Here is a tiny trained network, its code and every weight. The questions are about switching its units off for an input and a class, where a switched-off unit gives its printed mean instead of its output.

import numpy as np


def w(rows, s, z=0):
    codes = np.array(rows[::2]) - 128.0
    scale = np.full(codes.shape[1], s)
    scale[-1] = z or s
    return codes * scale


def norm(h):
    return h / np.sqrt((h * h).mean(-1, keepdims=True) + 1e-5)


def f(y):
    return np.maximum(y, 0)


def log_softmax(a):
    a = a - a.max(-1, keepdims=True)
    return a - np.log(np.exp(a).sum(-1, keepdims=True))


def net(x, mask):
    res = np.array(x, float).reshape(1, 5) / 4 @ E
    u = 0
    for l in range(2):
        y = f(norm(res) @ A[l][:, :-1].T + A[l][:, -1])
        res = res + np.where(mask[u : u + 16], y, B[l][:, -1]) @ B[l][:, :-1]
        u += 16
    return log_softmax(norm(res)[-1] @ U[:, :-1].T + U[:, -1])


A, B = {}, {}
E = w([
[140,84,184,112],'x0',
[33,179,37,173],'x1',
[151,59,96,191],'x2',
[153,157,219,47],'x3',
[93,122,162,254],'x4',
],0.0078)
A[0] = w([
[72,174,90,149,186],'L0N1',
[142,149,145,52,82],'L0N2',
[108,200,212,180,249],'L0N3',
[156,103,75,98,75],'L0N4',
[84,108,164,126,129],'L0N5',
[135,143,131,116,77],'L0N6',
[163,155,124,101,97],'L0N7',
[166,120,178,90,159],'L0N8',
[155,130,167,160,131],'L0N9',
[163,148,127,117,66],'L0N10',
[122,145,81,136,139],'L0N11',
[68,41,2,110,106],'L0N12',
[157,79,198,117,218],'L0N13',
[131,184,124,62,201],'L0N14',
[148,125,130,90,106],'L0N15',
[163,171,80,162,158],'L0N16',
],0.013,0.0021)
B[0] = w([
[184,166,143,105,210],'L0N1',
[48,142,178,33,216],'L0N2',
[230,200,146,148,223],'L0N3',
[158,112,126,147,169],'L0N4',
[194,132,125,80,154],'L0N5',
[100,165,117,184,140],'L0N6',
[98,156,154,94,167],'L0N7',
[3,190,66,188,236],'L0N8',
[119,170,158,174,176],'L0N9',
[135,109,162,104,149],'L0N10',
[43,54,148,130,173],'L0N11',
[144,126,183,105,236],'L0N12',
[106,168,34,141,254],'L0N13',
[64,96,87,66,218],'L0N14',
[152,70,151,136,175],'L0N15',
[131,95,142,112,177],'L0N16',
],0.0059,0.007)
A[1] = w([
[157,173,145,60,204],'L1N1',
[197,141,184,179,159],'L1N2',
[112,97,173,92,237],'L1N3',
[144,129,153,209,167],'L1N4',
[162,56,63,78,115],'L1N5',
[99,10,56,128,171],'L1N6',
[101,111,101,48,149],'L1N7',
[118,131,128,166,108],'L1N8',
[95,208,157,144,178],'L1N9',
[127,203,104,232,134],'L1N10',
[89,114,145,99,250],'L1N11',
[101,93,126,74,52],'L1N12',
[66,135,125,62,193],'L1N13',
[112,182,165,75,167],'L1N14',
[97,68,86,94,86],'L1N15',
[169,112,164,172,105],'L1N16',
],0.012,0.0018)
B[1] = w([
[217,130,160,200,224],'L1N1',
[123,97,113,64,192],'L1N2',
[167,110,164,180,186],'L1N3',
[91,67,139,14,209],'L1N4',
[212,218,63,157,188],'L1N5',
[226,182,127,197,216],'L1N6',
[25,73,147,157,236],'L1N7',
[82,84,186,2,162],'L1N8',
[163,196,180,202,227],'L1N9',
[69,111,135,108,254],'L1N10',
[195,102,85,159,195],'L1N11',
[86,22,139,50,189],'L1N12',
[77,103,64,194,252],'L1N13',
[166,91,113,171,234],'L1N14',
[184,146,184,154,186],'L1N15',
[53,199,99,34,171],'L1N16',
],0.0054,0.0073)
U = w([
[118,27,58,163,247],'0',
[55,236,190,41,92],'1',
[254,193,103,206,49],'2',
],0.0066,0.0014)

Each question gives the input, the list of numbers given to net, and the class t.
The units are the neurons (one row each of A and B). Each row of codes is followed by its name. A weight is (code - 128) times the scale printed after its matrix; where a second scale follows, it is the last column's (A, B and U).
mask holds one flag per neuron, layer by layer. A switched-off neuron (its flag False) gives its mean, the last column of its row in B, instead of its output. The means were averaged over made-up inputs and are rounded, as every weight is.
A unit's drop is (log p(t) with every unit on - log p(t) with that unit switched off) / (log p(t) with every unit on - log p(t) with every unit switched off).
The circuit of an input: a set's keep is (log p(t) with only the set's units on - log p(t) with every unit switched off) / (log p(t) with every unit on - log p(t) with every unit switched off). Starting from the 12 units with the biggest drops (on a tie, the unit counted first), units are removed one at a time, each time the one whose removal leaves the highest keep (on an exact tie, the one counted first), for as long as the keep stays at least 0.8.
circuit, biggest first: the units of the circuit, biggest drop first
k most important neurons: the k neurons with the biggest drops, biggest first
top k neurons in layer l: the k neurons of layer l with the biggest drops, biggest first
drop of u: that unit's drop, to one decimal
input [-7,0,-4,8,2], class 2: circuit, biggest first : L0N3, L1N1
input [-1,1,5,-5,-1], class 2: circuit, biggest first : L1N6, L0N8, L0N12
input [0,-2,5,-3,-8], class 2: circuit, biggest first : L1N5
input [3,-6,3,-6,-8], class 2: 2 most important neurons : L1N5, L1N6
input [6,7,6,-2,-1], class 2: 2 most important neurons : L1N6, L0N8
input [-4,-7,6,2,1], class 1: 2 most important neurons : L0N14, L0N9
input [-2,-6,1,7,-2], class 0: 2 most important neurons : L1N13, L1N14
input [5,-8,-7,1,2], class 2: top 2 neurons in layer 0 : L0N13, L0N3
input [1,5,5,-8,-3], class 2: 2 most important neurons : L1N6, L0N8
input [-3,-8,0,-3,3], class 1: drop of L0N9 : 0.1
input [5,-8,-7,-5,-2], class 0: drop of L1N13 : 0.1
input [-7,-6,7,2,6], class 1: drop of L1N16 : 0.4
input [6,0,7,2,8], class 1: drop of L0N12 : -0.1
input [-4,2,1,6,-3], class 0: top neuron in layer 1 : L1N13
